Below are the code and all the weights of a small trained network. Each question names an input and a class and asks about switching units off, where a switched-off unit gives its printed mean instead of its output.

import numpy as np


def w(rows, s, z=0):
    codes = np.array(rows[::2]) - 128.0
    scale = np.full(codes.shape[1], s)
    scale[-1] = z or s
    return codes * scale


def f(y):
    return y / 2 * (1 + np.tanh(0.7978845608 * (y + 0.044715 * y**3)))


def log_softmax(a):
    a = a - a.max(-1, keepdims=True)
    return a - np.log(np.exp(a).sum(-1, keepdims=True))


def net(x, mask):
    res = np.array(x, float).reshape(1, 6) / 4 @ E
    y = f(res @ A[0][:, :-1].T + A[0][:, -1])
    res = res + np.where(mask, y, B[0][:, -1]) @ B[0][:, :-1]
    return log_softmax(res[-1] @ U[:, :-1].T + U[:, -1])


A, B = {}, {}
E = w([
[128,128,129],'x0',
[128,127,127],'x1',
[22,180,52],'x2',
[141,255,195],'x3',
[33,78,232],'x4',
[127,128,127],'x5',
],0.0082)
A[0] = w([
[53,160,64,53],'N1',
[53,161,62,62],'N2',
[209,167,50,135],'N3',
[61,103,201,133],'N4',
[51,159,68,8],'N5',
[131,242,190,118],'N6',
[230,76,184,119],'N7',
[129,254,189,144],'N8',
[52,111,210,163],'N9',
[48,160,64,60],'N10',
[204,185,34,170],'N11',
[237,43,184,109],'N12',
[87,77,71,105],'N13',
[112,12,74,106],'N14',
[207,181,45,148],'N15',
],0.0082,0.0014)
B[0] = w([
[129,190,173,193],'N1',
[130,185,174,196],'N2',
[44,58,169,221],'N3',
[80,52,142,211],'N4',
[133,171,155,187],'N5',
[201,88,25,218],'N6',
[118,222,202,229],'N7',
[208,80,27,230],'N8',
[85,65,142,223],'N9',
[130,186,164,197],'N10',
[59,71,163,243],'N11',
[138,205,173,254],'N12',
[176,164,98,185],'N13',
[235,139,2,239],'N14',
[65,63,171,232],'N15',
],0.0088,0.0059)
U = w([
[56,36,157,4],'0',
[211,121,41,238],'1',
[125,250,183,141],'2',
],0.016,0.00018)

Each question gives the input, the list of numbers given to net, and the class t.
The units are the neurons (one row each of A and B). Each row of codes is followed by its name. A weight is (code - 128) times the scale printed after its matrix; where a second scale follows, it is the last column's (A, B and U).
mask holds one flag per neuron, in row order. A switched-off neuron (its flag False) gives its mean, the last column of its row in B, instead of its output. The means were averaged over made-up inputs and are rounded, as every weight is.
A unit's drop is (log p(t) with every unit on - log p(t) with that unit switched off) / (log p(t) with every unit on - log p(t) with every unit switched off).
The circuit of an input: a set's keep is (log p(t) with only the set's units on - log p(t) with every unit switched off) / (log p(t) with every unit on - log p(t) with every unit switched off). Starting from the 12 units with the biggest drops (on a tie, the unit counted first), units are removed one at a time, each time the one whose removal leaves the highest keep (on an exact tie, the one counted first), for as long as the keep stays at least 0.8.
circuit, biggest first: the units of the circuit, biggest drop first
k most important neurons: the k neurons with the biggest drops, biggest first
drop of u: that unit's drop, to one decimal
input [-5,8,1,-6,5,-1], class 1: circuit, biggest first -> [N14]
input [8,-2,3,4,4,7], class 0: 2 most important neurons -> [N14 N9]
input [-5,3,-8,-3,6,2], class 2: 2 most important neurons -> [N12 N7]
input [2,-6,7,-7,0,5], class 1: 3 most important neurons -> [N14 N7 N12]
input [6,-4,-3,7,-6,4], class 1: 2 most important neurons -> [N8 N6]
input [8,3,4,-4,0,-5], class 1: 2 most important neurons -> [N7 N12]
input [2,-2,6,-1,-8,0], class 0: drop of N15 -> 0.1
input [-3,-1,-2,6,-7,-5], class 0: drop of N3 -> 0.3
input [0,-8,8,-5,6,7], class 2: drop of N1 -> 0.1
input [-5,8,3,-1,2,0], class 2: drop of N6 -> 0.3
